Below are the code and all the weights of a small trained network. Each question names an input and a class and asks about switching units off, where a switched-off unit gives its printed mean instead of its output.

import numpy as np


def w(rows, s, z=0):
    codes = np.array(rows[::2]) - 128.0
    scale = np.full(codes.shape[1], s)
    scale[-1] = z or s
    return codes * scale


def norm(h):
    return h / np.sqrt((h * h).mean(-1, keepdims=True) + 1e-5)


def f(y):
    return y / 2 * (1 + np.tanh(0.7978845608 * (y + 0.044715 * y**3)))


def log_softmax(a):
    a = a - a.max(-1, keepdims=True)
    return a - np.log(np.exp(a).sum(-1, keepdims=True))


def net(x, mask):
    res = np.array(x, float).reshape(1, 8) / 4 @ E
    u = 0
    for l in range(2):
        y = f(norm(res) @ A[l][:, :-1].T + A[l][:, -1])
        res = res + np.where(mask[u : u + 5], y, B[l][:, -1]) @ B[l][:, :-1]
        u += 5
    return log_softmax(norm(res)[-1] @ U[:, :-1].T + U[:, -1])


A, B = {}, {}
E = w([
[124,115,228,206,175,68,200],'x0',
[13,169,1,57,110,227,121],'x1',
[136,227,107,90,65,26,73],'x2',
[53,185,109,215,85,125,76],'x3',
[131,97,142,161,65,153,155],'x4',
[195,167,106,20,100,161,65],'x5',
[78,107,72,130,209,130,188],'x6',
[144,127,132,120,145,124,82],'x7',
],0.0074)
A[0] = w([
[90,165,60,93,81,123,126,35],'0.n0',
[208,158,133,56,102,60,129,98],'0.n1',
[149,126,158,175,109,103,218,101],'0.n2',
[100,170,124,187,200,7,111,132],'0.n3',
[89,120,73,86,127,112,193,5],'0.n4',
],0.016,0.003)
B[0] = w([
[16,132,131,136,35,73,111,231],'0.n0',
[164,107,158,52,176,133,55,247],'0.n1',
[88,112,166,221,35,102,72,233],'0.n2',
[165,55,173,176,68,42,252,254],'0.n3',
[126,67,129,68,193,168,186,188],'0.n4',
],0.013,0.0079)
A[1] = w([
[235,232,87,102,66,77,86,109],'1.n0',
[252,204,132,70,128,104,56,211],'1.n1',
[116,200,149,140,126,159,104,4],'1.n2',
[173,80,153,216,124,213,69,60],'1.n3',
[100,151,158,140,232,128,124,12],'1.n4',
],0.014,0.0024)
B[1] = w([
[170,135,144,181,172,188,50,190],'1.n0',
[125,81,194,133,103,128,60,254],'1.n1',
[143,56,157,3,100,112,177,123],'1.n2',
[65,129,149,178,147,90,185,221],'1.n3',
[95,162,140,162,97,205,90,136],'1.n4',
],0.016,0.0068)
U = w([
[181,163,78,102,119,123,139,2],'0',
[197,117,183,115,115,132,11,172],'1',
[79,129,90,140,212,214,191,65],'2',
[147,106,51,52,151,136,220,119],'3',
[207,233,73,115,133,140,154,26],'4',
[179,228,75,131,143,128,142,16],'5',
[120,92,179,231,81,76,184,230],'6',
[37,166,58,74,50,139,82,178],'7',
],0.013,0.0061)

Each question gives the input, the list of numbers given to net, and the class t.
The units are the neurons (one row each of A and B). Each row of codes is followed by its name. A weight is (code - 128) times the scale printed after its matrix; where a second scale follows, it is the last column's (A, B and U).
mask holds one flag per neuron, layer by layer. A switched-off neuron (its flag False) gives its mean, the last column of its row in B, instead of its output. The means were averaged over made-up inputs and are rounded, as every weight is.
A unit's drop is (log p(t) with every unit on - log p(t) with that unit switched off) / (log p(t) with every unit on - log p(t) with every unit switched off).
The circuit of an input: a set's keep is (log p(t) with only the set's units on - log p(t) with every unit switched off) / (log p(t) with every unit on - log p(t) with every unit switched off). Starting from all 10 units, units are removed one at a time, each time the one whose removal leaves the highest keep (on an exact tie, the one counted first), for as long as the keep stays at least 0.8.
units of the circuit, in order: the units of the circuit, biggest drop first
unit that matters most: the unit with the biggest drop
top k neurons: the k neurons with the biggest drops, biggest first
top k neurons in layer l: the k neurons of layer l with the biggest drops, biggest first
input [-1,7,-2,1,1,-1,-2,-4], class 7: units of the circuit, in order : [0.n3]
input [4,3,-4,1,-5,-1,5,3], class 2: top 2 neurons : [0.n2; 0.n0]
input [-4,-4,2,-1,6,-4,-6,-3], class 1: top 3 neurons in layer 0 : [0.n3; 0.n1; 0.n4]
input [-7,0,-8,6,1,0,6,-6], class 2: units of the circuit, in order : [0.n3; 0.n2]
input [6,1,3,-8,0,0,2,4], class 1: top 2 neurons in layer 0 : [0.n1; 0.n0]
input [-2,-2,4,7,7,6,2,0], class 1: top 2 neurons in layer 1 : [1.n0; 1.n3]
input [1,7,2,0,0,-3,-3,-7], class 7: top 2 neurons : [0.n0; 0.n3]
input [1,6,2,-5,-1,1,4,5], class 3: top 2 neurons in layer 0 : [0.n4; 0.n2]
input [6,7,8,-7,-1,1,4,-5], class 3: top 2 neurons in layer 0 : [0.n4; 0.n2]
input [-6,3,6,-8,0,-7,-4,2], class 7: top 2 neurons : [0.n0; 0.n4]
input [7,4,-8,-8,-4,-5,6,-6], class 2: top 2 neurons : [0.n3; 0.n4]
input [-2,1,7,7,8,1,-5,5], class 1: top 3 neurons : [1.n0; 0.n2; 0.n3]
input [6,6,2,-3,-4,4,-2,-1], class 7: top 2 neurons in layer 0 : [0.n0; 0.n3]
input [-2,-5,5,-1,-7,3,3,-4], class 1: units of the circuit, in order : [0.n1]
input [-5,4,-8,7,7,-8,4,-3], class 2: top 4 neurons in layer 0 : [0.n3; 0.n2; 0.n0; 0.n4]
input [1,-5,-2,3,3,4,-6,0], class 1: top 2 neurons : [0.n3; 0.n1]
input [-4,3,-3,8,2,-5,-6,8], class 7: top 2 neurons in layer 0 : [0.n3; 0.n2]
input [-2,-1,-1,3,-8,4,5,-7], class 7: top 2 neurons : [0.n0; 1.n3]
input [8,7,-2,-5,3,6,-5,-4], class 2: top 2 neurons in layer 1 : [1.n1; 1.n2]
input [-1,8,-2,-1,5,-5,-5,8], class 7: unit that matters most : 0.n3
input [-6,0,-3,-5,6,8,7,1], class 3: top 3 neurons in layer 0 : [0.n4; 0.n2; 0.n1]
